Below is a small trained network, with its code and all its weights. Each question gives an input and a target symbol and asks what happens when units are switched off, that is, made to give their printed mean instead of their output.

import numpy as np


def w(rows, s, z=0):
    codes = np.array(rows[::2]) - 128.0
    scale = np.full(codes.shape[1], s)
    scale[-1] = z or s
    return codes * scale


def f(y):
    return np.maximum(y, 0)


def softmax(a):
    e = np.exp(a - a.max(-1, keepdims=True))
    return e / e.sum(-1, keepdims=True)


def log_softmax(a):
    a = a - a.max(-1, keepdims=True)
    return a - np.log(np.exp(a).sum(-1, keepdims=True))


def net(x, mask):
    ids = ['ΓΛΠαβδεζηξσφψ'.index(c) for c in x.split()]
    T = len(ids)
    res = E[ids] + P[:T]
    q, k, v = (res @ M[0].T for M in (Q, K, V))
    z = softmax(np.where(np.tri(T) > 0, q @ k.T / 4**0.5, -1e9)) @ v
    res = res + np.where(mask[0], z, O[0][:, -1]) @ O[0][:, :-1]
    y = f(res @ A[0][:, :-1].T + A[0][:, -1])
    res = res + np.where(mask[1:9], y, B[0][:, -1]) @ B[0][:, :-1]
    return log_softmax(res[-1] @ U[:, :-1].T + U[:, -1])


Q, K, V, O, A, B = {}, {}, {}, {}, {}, {}
E = w([
[86,87,101],'Γ',
[121,113,101],'Λ',
[120,106,102],'Π',
[130,107,100],'α',
[53,105,102],'β',
[67,153,102],'δ',
[167,124,100],'ε',
[109,132,102],'ζ',
[125,165,105],'η',
[124,148,103],'ξ',
[126,189,104],'σ',
[154,215,107],'φ',
[249,186,108],'ψ',
],0.012)
P = w([
[117,126,117],'0',
[153,127,84],'1',
[173,140,126],'2',
[106,219,119],'3',
[164,97,124],'4',
[55,128,133],'5',
[200,96,122],'6',
[148,117,34],'7',
[169,106,179],'8',
[85,144,191],'9',
[175,53,167],'10',
[169,107,4],'11',
[189,86,216],'12',
[140,184,224],'13',
],0.019)
Q[0] = w([
[38,251,208],'H0',
[156,153,227],'H0',
[161,119,97],'H0',
[87,193,209],'H0',
],0.013)
K[0] = w([
[121,128,41],'H0',
[161,98,85],'H0',
[130,102,195],'H0',
[130,146,8],'H0',
],0.016)
V[0] = w([
[131,228,158],'H0',
[173,68,139],'H0',
[1,50,143],'H0',
[141,129,113],'H0',
],0.014)
O[0] = w([
[151,43,193,117],'H0',
[50,147,2,113],'H0',
[54,253,182,3],'H0',
[166,133,108,160],'H0',
],0.01,0.0054)
A[0] = w([
[56,95,130,167],'N0',
[99,85,2,190],'N1',
[112,185,188,117],'N2',
[103,172,115,31],'N3',
[157,143,111,217],'N4',
[185,119,140,254],'N5',
[90,178,82,101],'N6',
[150,66,121,24],'N7',
],0.017,0.0064)
B[0] = w([
[200,198,48,143],'N0',
[249,165,191,250],'N1',
[103,143,232,158],'N2',
[36,73,119,144],'N3',
[81,101,116,195],'N4',
[2,87,175,244],'N5',
[107,159,28,160],'N6',
[78,164,43,211],'N7',
],0.007,0.016)
U = w([
[44,125,8,4],'Γ',
[120,155,56,89],'Λ',
[110,147,28,68],'Π',
[138,166,45,104],'α',
[82,169,141,120],'β',
[126,144,255,137],'δ',
[194,172,160,157],'ε',
[102,133,105,170],'ζ',
[85,97,142,151],'η',
[106,118,131,205],'ξ',
[61,67,154,157],'σ',
[45,49,99,85],'φ',
[159,58,64,146],'ψ',
],0.0097,0.0043)

Each question gives the input, a string of symbols that net reads in full, and the target symbol t.
The units are the heads (4 rows each of Q, K, V and O) and the neurons (one row each of A and B). Each row of codes is followed by its name. A weight is (code - 128) times the scale printed after its matrix; where a second scale follows, it is the last column's (O, A, B and U).
mask holds one flag per unit, heads first, then neurons. A switched-off unit (its flag False) gives its mean, the last column of its rows in O or B, instead of its output. The means were averaged over made-up inputs and are rounded, as every weight is.
A unit's drop is (log p(t) with every unit on - log p(t) with that unit switched off) / (log p(t) with every unit on - log p(t) with every unit switched off).
The circuit of an input: a set's keep is (log p(t) with only the set's units on - log p(t) with every unit switched off) / (log p(t) with every unit on - log p(t) with every unit switched off). Starting from all 9 units, units are removed one at a time, each time the one whose removal leaves the highest keep (on an exact tie, the one counted first), for as long as the keep stays at least 0.8.
units of the circuit, in order: the units of the circuit, biggest drop first
most important unit: the unit with the biggest drop
top k neurons: the k neurons with the biggest drops, biggest first
drop of u: that unit's drop, to one decimal
input ψ φ α, target ψ: units of the circuit, in order -> H0
input Γ ζ ε δ φ ε ξ σ ψ ψ, target σ: units of the circuit, in order -> N1; N5; H0
input φ δ δ ε ζ ψ Λ δ β ζ ψ β ζ Γ, target β: units of the circuit, in order -> H0; N2; N6
input β β δ ψ φ ξ φ β ε δ, target β: units of the circuit, in order -> N2; H0; N6
input ε ξ ψ ξ φ ξ φ Γ δ φ, target Γ: units of the circuit, in order -> H0; N6
input σ Λ Π ξ Γ α α β ψ δ α β δ η, target β: top 3 neurons -> N2; N6; N1
input Π ζ Π ψ Γ ψ δ σ ζ β ζ σ, target β: top 2 neurons -> N2; N6
input β ζ ε σ Γ ζ β δ α δ, target δ: units of the circuit, in order -> H0; N2
input φ Π δ ε ζ ε ζ Γ η ε, target Γ: top 3 neurons -> N1; N6; N3
input Π σ ξ ε ψ ζ φ δ ε ψ Π σ, target ψ: units of the circuit, in order -> H0; N1; N7
input ψ α ψ Λ Γ ψ ψ δ η α, target δ: top 2 neurons -> N7; N2
input Γ η δ α α Π ε ξ ζ η ε Λ Γ, target ε: top 3 neurons -> N1; N5; N7
input δ η β α Λ δ ψ ε σ σ ψ σ ξ, target ψ: top 2 neurons -> N1; N2
input Γ η α ζ α ζ Π σ Γ σ ψ ε η Λ, target ε: top 2 neurons -> N1; N7
input Λ η ε β δ δ β δ ξ δ δ Λ, target δ: units of the circuit, in order -> H0
input ζ η β α β δ α δ φ ψ, target δ: top 2 neurons -> N2; N7
input Γ ζ ψ Π ψ ζ Π ψ Λ, target ψ: top 2 neurons -> N1; N2
input ζ Π ε Γ ψ ψ δ σ σ φ ε Γ ε σ, target Γ: units of the circuit, in order -> H0; N1
input β ζ δ Γ σ α ψ ζ Λ ψ α β, target ψ: top 2 neurons -> N1; N7
input ξ α Γ Π σ Π α ζ φ β φ Π, target β: top neuron -> N2
input α δ Γ η ξ ξ δ ε Λ δ, target ε: units of the circuit, in order -> N1; H0; N5
input σ ψ ψ Λ δ η ψ δ α φ, target δ: units of the circuit, in order -> N2; H0
input ψ ξ ψ η ψ Π Π δ Π α η β ξ δ, target β: top 3 neurons -> N2; N6; N7
input Γ Γ ζ α η η ζ ζ δ β δ, target δ: top 4 neurons -> N7; N2; N6; N4
input ψ α σ, target ψ: top 2 neurons -> N1; N2
input ε Λ δ σ ψ ε δ ψ ε Γ, target ψ: top 2 neurons -> N1; N7
input Γ Γ δ ψ δ δ β ζ, target δ: most important unit -> H0
input Λ ψ α Π ξ Γ ζ ψ, target Γ: drop of N1 -> 0.8
input η δ ψ Γ δ φ ε β α δ Π β, target δ: drop of N7 -> 0.1
input ε η ψ ε ζ δ δ Γ, target δ: drop of H0 -> 0.6
